Below are the code and all the weights of a small trained network. Each question names an input and a target symbol and asks about switching units off, where a switched-off unit gives its printed mean instead of its output.

import numpy as np


def w(rows, s, z=0):
    codes = np.array(rows[::2]) - 128.0
    scale = np.full(codes.shape[1], s)
    scale[-1] = z or s
    return codes * scale


def norm(h):
    return h / np.sqrt((h * h).mean(-1, keepdims=True) + 1e-5)


def softmax(a):
    e = np.exp(a - a.max(-1, keepdims=True))
    return e / e.sum(-1, keepdims=True)


def log_softmax(a):
    a = a - a.max(-1, keepdims=True)
    return a - np.log(np.exp(a).sum(-1, keepdims=True))


def net(x, mask):
    ids = ['αγδεηθξπφψ'.index(c) for c in x.split()]
    T = len(ids)
    res = E[ids] + P[:T]
    u = 0
    for l in range(3):
        r = norm(res)
        for j in range(2):
            rows = slice(3 * j, 3 * j + 3)
            q, k, v = (r @ M[l][rows].T for M in (Q, K, V))
            z = softmax(np.where(np.tri(T) > 0, q @ k.T / 3**0.5, -1e9)) @ v
            o = O[l][rows]
            res = res + np.where(mask[u + j], z, o[:, -1]) @ o[:, :-1]
        u += 2
    return log_softmax(norm(res)[-1] @ U[:, :-1].T + U[:, -1])


Q, K, V, O = {}, {}, {}, {}
E = w([
[69,120,92,132,94,152,89],'α',
[105,108,124,26,195,247,215],'γ',
[41,212,122,54,178,118,105],'δ',
[134,198,73,42,69,202,109],'ε',
[90,97,165,2,79,130,120],'η',
[57,64,202,107,208,136,64],'θ',
[126,196,107,131,166,197,54],'ξ',
[66,191,223,98,70,214,89],'π',
[163,95,148,81,86,220,57],'φ',
[142,140,49,21,172,110,55],'ψ',
],0.00063)
P = w([
[29,105,72,26,143,230,77],'0',
[147,112,136,110,163,154,179],'1',
[22,67,4,181,114,222,49],'2',
[130,157,145,66,124,133,70],'3',
[158,120,144,164,148,95,194],'4',
[95,96,54,175,101,189,82],'5',
[155,158,151,106,111,98,74],'6',
],0.0014)
Q[0] = w([
[154,154,226,144,157,65,254],'0.h0',
[60,45,93,233,174,133,234],'0.h0',
[219,213,253,25,146,85,201],'0.h0',
[147,171,211,33,89,115,142],'0.h1',
[163,113,58,235,172,125,160],'0.h1',
[222,96,202,46,157,101,192],'0.h1',
],0.004)
K[0] = w([
[18,50,84,85,149,225,72],'0.h0',
[51,47,95,119,166,186,198],'0.h0',
[42,148,81,71,56,163,2],'0.h0',
[79,130,54,119,97,200,41],'0.h1',
[188,152,207,83,184,86,212],'0.h1',
[80,163,112,43,77,137,30],'0.h1',
],0.0046)
V[0] = w([
[212,133,21,232,126,203,82],'0.h0',
[126,225,34,68,55,114,194],'0.h0',
[205,11,108,66,36,113,126],'0.h0',
[148,23,238,90,235,110,108],'0.h1',
[249,202,173,58,99,149,125],'0.h1',
[61,63,64,191,62,112,208],'0.h1',
],0.0018)
O[0] = w([
[246,141,74,145,160,238,59,12],'0.h0',
[46,214,25,76,85,144,161,145],'0.h0',
[175,40,123,3,10,119,125,127],'0.h0',
[138,32,214,163,192,93,118,187],'0.h1',
[109,111,200,17,119,138,98,1],'0.h1',
[163,120,15,208,16,129,160,83],'0.h1',
],0.0025,0.00072)
Q[1] = w([
[116,178,22,207,46,234,122],'1.h0',
[169,155,241,51,163,35,138],'1.h0',
[178,224,192,75,87,75,151],'1.h0',
[129,109,70,131,55,193,142],'1.h1',
[230,252,137,66,177,89,172],'1.h1',
[106,76,196,84,201,141,116],'1.h1',
],0.0041)
K[1] = w([
[227,254,162,155,50,73,142],'1.h0',
[2,14,32,119,146,183,82],'1.h0',
[11,127,3,153,32,158,56],'1.h0',
[107,82,67,112,87,223,124],'1.h1',
[188,238,170,28,178,121,190],'1.h1',
[197,58,179,200,197,89,189],'1.h1',
],0.0041)
V[1] = w([
[88,57,82,210,78,81,67],'1.h0',
[99,20,69,217,183,120,167],'1.h0',
[190,189,179,248,39,98,133],'1.h0',
[38,160,93,39,20,134,17],'1.h1',
[153,25,194,188,140,12,176],'1.h1',
[121,158,99,125,200,42,79],'1.h1',
],0.0014)
O[1] = w([
[143,7,142,170,153,111,165,104],'1.h0',
[114,60,99,216,141,68,122,138],'1.h0',
[94,116,200,65,168,132,110,2],'1.h0',
[168,63,180,207,203,106,147,203],'1.h1',
[142,232,90,75,110,185,140,54],'1.h1',
[183,121,173,114,71,130,165,125],'1.h1',
],0.0018,0.0022)
Q[2] = w([
[49,64,172,190,139,229,145],'2.h0',
[87,6,41,254,119,164,53],'2.h0',
[32,151,21,197,75,144,32],'2.h0',
[118,76,85,190,208,108,171],'2.h1',
[160,146,70,184,235,175,141],'2.h1',
[74,183,182,105,148,109,211],'2.h1',
],0.0044)
K[2] = w([
[199,195,243,103,195,114,246],'2.h0',
[253,137,132,237,151,103,185],'2.h0',
[219,239,74,219,83,63,145],'2.h0',
[195,129,141,178,174,79,209],'2.h1',
[218,220,109,200,180,138,143],'2.h1',
[61,203,159,159,106,42,132],'2.h1',
],0.0045)
V[2] = w([
[117,147,104,84,174,37,43],'2.h0',
[49,84,165,135,135,243,127],'2.h0',
[112,168,175,191,1,119,33],'2.h0',
[120,136,133,135,54,32,27],'2.h1',
[143,114,101,77,224,135,233],'2.h1',
[145,161,148,52,98,97,87],'2.h1',
],0.002)
O[2] = w([
[143,36,40,153,227,56,99,113],'2.h0',
[179,161,216,209,59,94,140,236],'2.h0',
[52,59,84,236,53,235,104,6],'2.h0',
[3,89,157,142,181,137,45,31],'2.h1',
[210,173,123,190,22,153,194,205],'2.h1',
[73,97,94,185,127,98,118,24],'2.h1',
],0.002,0.0016)
U = w([
[91,19,9,253,67,211,128,253],'α',
[243,240,178,93,33,89,250,171],'γ',
[4,247,70,178,220,42,169,89],'δ',
[81,225,33,9,20,213,88,108],'ε',
[18,25,162,14,16,20,187,123],'η',
[208,5,247,249,231,15,205,151],'θ',
[194,244,126,196,249,247,12,2],'ξ',
[18,206,252,174,47,190,83,100],'π',
[219,22,216,27,43,237,5,36],'φ',
[177,55,10,8,248,52,83,99],'ψ',
],0.0046,0.0017)

Each question gives the input, a string of symbols that net reads in full, and the target symbol t.
The units are the heads (3 rows each of Q, K, V and O). Each row of codes is followed by its name. A weight is (code - 128) times the scale printed after its matrix; where a second scale follows, it is the last column's (O and U).
mask holds one flag per head, layer by layer. A switched-off head (its flag False) gives its mean, the last column of its rows in O, instead of its output. The means were averaged over made-up inputs and are rounded, as every weight is.
A unit's drop is (log p(t) with every unit on - log p(t) with that unit switched off) / (log p(t) with every unit on - log p(t) with every unit switched off).
The circuit of an input: a set's keep is (log p(t) with only the set's units on - log p(t) with every unit switched off) / (log p(t) with every unit on - log p(t) with every unit switched off). Starting from all 6 units, units are removed one at a time, each time the one whose removal leaves the highest keep (on an exact tie, the one counted first), for as long as the keep stays at least 0.8.
circuit, biggest first: the units of the circuit, biggest drop first
unit that matters most: the unit with the biggest drop
which heads matter: for each layer, one digit per head in row order, 1 if its drop is at least 0.15 and else 0, layers parted by /
input α γ α, target γ: circuit, biggest first => [2.h0]
input θ ε ξ, target ε: circuit, biggest first => [0.h0 2.h0]
input π γ φ, target γ: which heads matter => 00 / 00 / 11
input η ψ α γ π α φ, target φ: circuit, biggest first => [2.h0 0.h0]
input θ α γ θ θ γ, target θ: which heads matter => 11 / 10 / 00
input φ η η α, target α: circuit, biggest first => [0.h1 2.h0]
input θ ψ δ α ψ θ ξ, target ξ: circuit, biggest first => [0.h0 2.h0]
input φ π ψ, target π: circuit, biggest first => [2.h0 0.h0]
input α ξ ξ ψ, target ψ: circuit, biggest first => [2.h0 1.h1 0.h1]
input ε δ θ η ε α φ, target φ: which heads matter => 10 / 11 / 11
input γ α ψ δ φ α η, target η: which heads matter => 10 / 10 / 11
input ψ α δ θ φ α, target φ: which heads matter => 00 / 00 / 00
input γ ε ψ, target ε: which heads matter => 10 / 10 / 00
input α φ α, target φ: circuit, biggest first => [0.h0 0.h1]
input ψ ψ γ ψ δ ε, target δ: which heads matter => 10 / 00 / 10
input α α α α θ π, target θ: circuit, biggest first => [0.h0]
input δ φ δ, target φ: circuit, biggest first => [0.h0 0.h1]
input α ψ α ε γ ξ, target γ: which heads matter => 10 / 00 / 11
input δ θ θ α, target α: circuit, biggest first => [2.h0 0.h1]
input η θ α, target θ: which heads matter => 01 / 00 / 00
input ε α φ γ θ, target γ: unit that matters most => 1.h1
